Below are the code and all the weights of a small trained network. Each question names an input and a class and asks about switching units off, where a switched-off unit gives its printed mean instead of its output.

import numpy as np


def w(rows, s, z=0):
    codes = np.array(rows[::2]) - 128.0
    scale = np.full(codes.shape[1], s)
    scale[-1] = z or s
    return codes * scale


def f(y):
    return y / 2 * (1 + np.tanh(0.7978845608 * (y + 0.044715 * y**3)))


def log_softmax(a):
    a = a - a.max(-1, keepdims=True)
    return a - np.log(np.exp(a).sum(-1, keepdims=True))


def net(x, mask):
    res = np.array(x, float).reshape(1, 7) / 4 @ E
    y = f(res @ A[0][:, :-1].T + A[0][:, -1])
    res = res + np.where(mask, y, B[0][:, -1]) @ B[0][:, :-1]
    return log_softmax(res[-1] @ U[:, :-1].T + U[:, -1])


A, B = {}, {}
E = w([
[136,124,121,120,117,115,125],'x0',
[152,119,120,142,130,146,147],'x1',
[119,133,137,132,137,131,129],'x2',
[107,171,98,49,154,253,27],'x3',
[121,56,96,42,228,126,192],'x4',
[116,137,118,116,119,117,132],'x5',
[148,131,125,142,139,139,132],'x6',
],0.0063)
A[0] = w([
[119,134,72,95,155,199,56,89],'neuron 0',
[67,41,147,45,206,112,179,133],'neuron 1',
[213,178,23,71,78,215,63,103],'neuron 2',
[151,148,204,111,77,41,231,126],'neuron 3',
[148,128,99,117,254,83,115,102],'neuron 4',
[159,188,182,231,23,128,83,91],'neuron 5',
[112,175,180,120,181,106,180,1],'neuron 6',
[138,202,219,187,68,157,92,104],'neuron 7',
[177,79,125,212,86,46,214,91],'neuron 8',
],0.0062,0.0046)
B[0] = w([
[84,138,131,149,210,40,43,196],'neuron 0',
[184,232,214,29,116,139,160,244],'neuron 1',
[49,191,194,105,217,93,66,220],'neuron 2',
[107,143,181,196,232,141,52,230],'neuron 3',
[104,139,163,47,86,112,169,158],'neuron 4',
[204,222,171,41,144,72,227,242],'neuron 5',
[105,200,115,117,216,90,165,93],'neuron 6',
[157,123,159,3,130,114,193,202],'neuron 7',
[37,195,160,117,238,118,9,252],'neuron 8',
],0.0071,0.0037)
U = w([
[65,131,157,183,178,95,60,53],'0',
[180,172,166,67,96,106,231,54],'1',
[133,131,118,158,111,130,140,252],'2',
[134,84,198,162,85,141,129,231],'3',
[124,116,130,158,98,129,143,248],'4',
[102,134,153,180,100,171,149,188],'5',
[148,124,109,167,121,126,141,174],'6',
[107,8,46,254,14,185,183,3],'7',
],0.0079,0.0049)

Each question gives the input, the list of numbers given to net, and the class t.
The units are the neurons (one row each of A and B). Each row of codes is followed by its name. A weight is (code - 128) times the scale printed after its matrix; where a second scale follows, it is the last column's (A, B and U).
mask holds one flag per neuron, in row order. A switched-off neuron (its flag False) gives its mean, the last column of its row in B, instead of its output. The means were averaged over made-up inputs and are rounded, as every weight is.
A unit's drop is (log p(t) with every unit on - log p(t) with that unit switched off) / (log p(t) with every unit on - log p(t) with every unit switched off).
The circuit of an input: a set's keep is (log p(t) with only the set's units on - log p(t) with every unit switched off) / (log p(t) with every unit on - log p(t) with every unit switched off). Starting from all 9 units, units are removed one at a time, each time the one whose removal leaves the highest keep (on an exact tie, the one counted first), for as long as the keep stays at least 0.8.
circuit, biggest first: the units of the circuit, biggest drop first
unit that matters most: the unit with the biggest drop
top k neurons: the k neurons with the biggest drops, biggest first
drop of u: that unit's drop, to one decimal
input [6,6,4,-8,5,-1,2], class 0: unit that matters most => neuron 8
input [5,6,-6,8,-6,5,-8], class 0: top 2 neurons => (neuron 2; neuron 0)
input [1,-2,8,8,-2,8,8], class 0: top 2 neurons => (neuron 2; neuron 0)
input [3,1,3,5,-8,2,7], class 1: circuit, biggest first => (neuron 5; neuron 7)
input [5,2,-3,-6,-7,-7,-3], class 1: top 4 neurons => (neuron 5; neuron 7; neuron 0; neuron 2)
input [3,3,-2,-8,-8,5,-6], class 0: top 4 neurons => (neuron 8; neuron 3; neuron 1; neuron 4)
input [-5,-2,-2,-7,-5,3,-2], class 0: top 3 neurons => (neuron 8; neuron 3; neuron 1)
input [-1,6,-7,7,0,-6,3], class 0: top 2 neurons => (neuron 2; neuron 0)
input [-7,-4,-1,-8,-5,-6,-7], class 0: top 3 neurons => (neuron 8; neuron 3; neuron 1)
input [-1,7,-4,7,3,2,-6], class 0: top 2 neurons => (neuron 2; neuron 0)
input [7,-2,5,-1,-8,-8,0], class 1: top 2 neurons => (neuron 5; neuron 7)
input [-6,-4,4,5,-8,-1,-1], class 1: drop of neuron 7 => 0.4
input [-6,-5,6,2,-8,8,0], class 1: drop of neuron 7 => 0.2
input [1,-2,-8,-5,-8,-2,5], class 1: circuit, biggest first => (neuron 5)
input [0,0,4,3,8,7,6], class 1: drop of neuron 7 => -0.1
